W =
[[ 32 149 104 142]
 [251  60  88  75]
 [134 143  72  55]
 [115  31 100  58]
 [236 130 131 170]
 [201 168  71   3]
 [129 225  39  36]
 [ 27 232 115  68]
 [189  97 190  88]]
Indices start at 1.
(1, 1): 32
(4, 4): 58
(2, 1): 251
(6, 4): 3
(9, 4): 88
(8, 3): 115
(1, 3): 104
(4, 2): 31
(7, 4): 36
(5, 2): 130
(3, 1): 134
(5, 1): 236

m =
[[ 1.570  1.212  5.485  4.743  0.900 -0.463 -6.284]
 [-0.297  1.852  7.167  5.382  0.177  2.122 -4.995]
 [ 1.950  1.417  5.839  5.314  0.674  1.756 -4.497]]
Rows and columns are counted from 1.
(1, 1) => 1.570
(3, 4) => 5.314
(3, 5) => 0.674
(3, 3) => 5.839
(1, 4) => 4.743
(1, 2) => 1.212
(3, 6) => 1.756
(1, 3) => 5.485
(1, 7) => -6.284
(2, 5) => 0.177
(1, 6) => -0.463

x =
0.060	-0.007	0.005	-0.008	0.151	-0.068	-0.074
0.006	-0.062	-0.067	-0.068	0.187	-0.088	-0.121
-0.040	-0.125	0.028	-0.097	0.093	0.034	-0.060
0.076	0.009	0.180	0.168	0.056	0.028	0.042
0.115	0.100	0.089	0.202	-0.022	-0.001	0.062
0.077	0.162	-0.046	0.148	-0.023	0.040	0.148
-0.023	0.066	-0.047	-0.017	-0.154	0.029	0.013
0.099	0.007	0.075	-0.037	0.292	0.004	0.010
-0.146	-0.049	-0.021	-0.173	0.049	0.069	-0.084
0.065	-0.003	0.051	0.058	0.096	0.018	0.084
Rows and columns are counted from 1.
row 1 col 1 => 0.060
row 10 col 7 => 0.084
row 7 col 5 => -0.154
row 9 col 6 => 0.069
row 7 col 7 => 0.013
row 4 col 3 => 0.180
row 5 col 6 => -0.001
row 2 col 1 => 0.006
row 7 col 1 => -0.023
row 8 col 4 => -0.037
row 6 col 2 => 0.162
row 9 col 4 => -0.173
row 8 col 2 => 0.007
row 3 col 3 => 0.028
row 9 col 1 => -0.146
row 9 col 7 => -0.084
row 1 col 4 => -0.008
row 3 col 4 => -0.097
row 3 col 6 => 0.034
row 2 col 6 => -0.088
row 4 col 2 => 0.009
row 5 col 3 => 0.089
row 10 col 1 => 0.065
row 7 col 2 => 0.066
row 7 col 4 => -0.017
row 7 col 6 => 0.029
row 5 col 7 => 0.062
row 3 col 7 => -0.060
row 2 col 7 => -0.121
row 5 col 4 => 0.202
row 6 col 7 => 0.148

A =
array([[30, 93, 46, 31, 38],
       [86, 63, 74, 28, 86],
       [55, 77, 25, 71, 40],
       [85, 52, 66, 59, 37],
       [47, 34, 67, 81, 93],
       [38, 53, 70, 86, 61],
       [75, 74, 56, 57, 56],
       [84, 39, 25, 76, 53]])
Rows and columns are counted from 1.
(1, 1): 30
(3, 3): 25
(7, 2): 74
(4, 5): 37
(6, 3): 70
(2, 1): 86
(3, 4): 71
(6, 1): 38
(8, 2): 39
(8, 4): 76
(6, 5): 61
(4, 3): 66
(6, 2): 53
(1, 5): 38
(2, 5): 86
(8, 3): 25
(7, 3): 56

X =
[[-4.284  4.695 -6.312  3.722  4.542  5.620 -2.575  4.135]
 [ 5.482 -0.540 -0.216 -0.784 -0.318 -3.335 -3.592 -3.918]
 [ 1.155 -3.022  2.741 -2.791 -2.599 -1.244 -2.443 -2.071]
 [-0.849  0.900 -0.458  0.428  0.552  1.469 -2.322 -0.663]
 [ 4.610 -4.907  5.956 -4.902 -5.048 -5.031  0.481 -3.590]
 [-1.387  0.358 -1.782 -0.387  0.862  1.030  0.348  0.919]
 [-1.624  2.184 -1.170  2.254  2.149  3.601 -2.504  1.956]
 [-0.448  0.037  0.978  0.887  0.097 -0.455 -1.141 -0.186]]
Indices start at 1.
(1, 1) -> -4.284
(5, 6) -> -5.031
(7, 2) -> 2.184
(8, 4) -> 0.887
(3, 3) -> 2.741
(8, 8) -> -0.186
(7, 4) -> 2.254
(6, 2) -> 0.358
(7, 1) -> -1.624
(4, 6) -> 1.469
(6, 7) -> 0.348
(2, 2) -> -0.540
(3, 1) -> 1.155
(5, 5) -> -5.048
(7, 5) -> 2.149
(7, 7) -> -2.504
(8, 2) -> 0.037
(1, 3) -> -6.312
(1, 7) -> -2.575
(8, 7) -> -1.141
(6, 5) -> 0.862
(1, 6) -> 5.620
(7, 6) -> 3.601
(6, 6) -> 1.030
(8, 1) -> -0.448
(5, 1) -> 4.610
(5, 8) -> -3.590
(4, 2) -> 0.900
(4, 1) -> -0.849
(2, 1) -> 5.482
(4, 8) -> -0.663
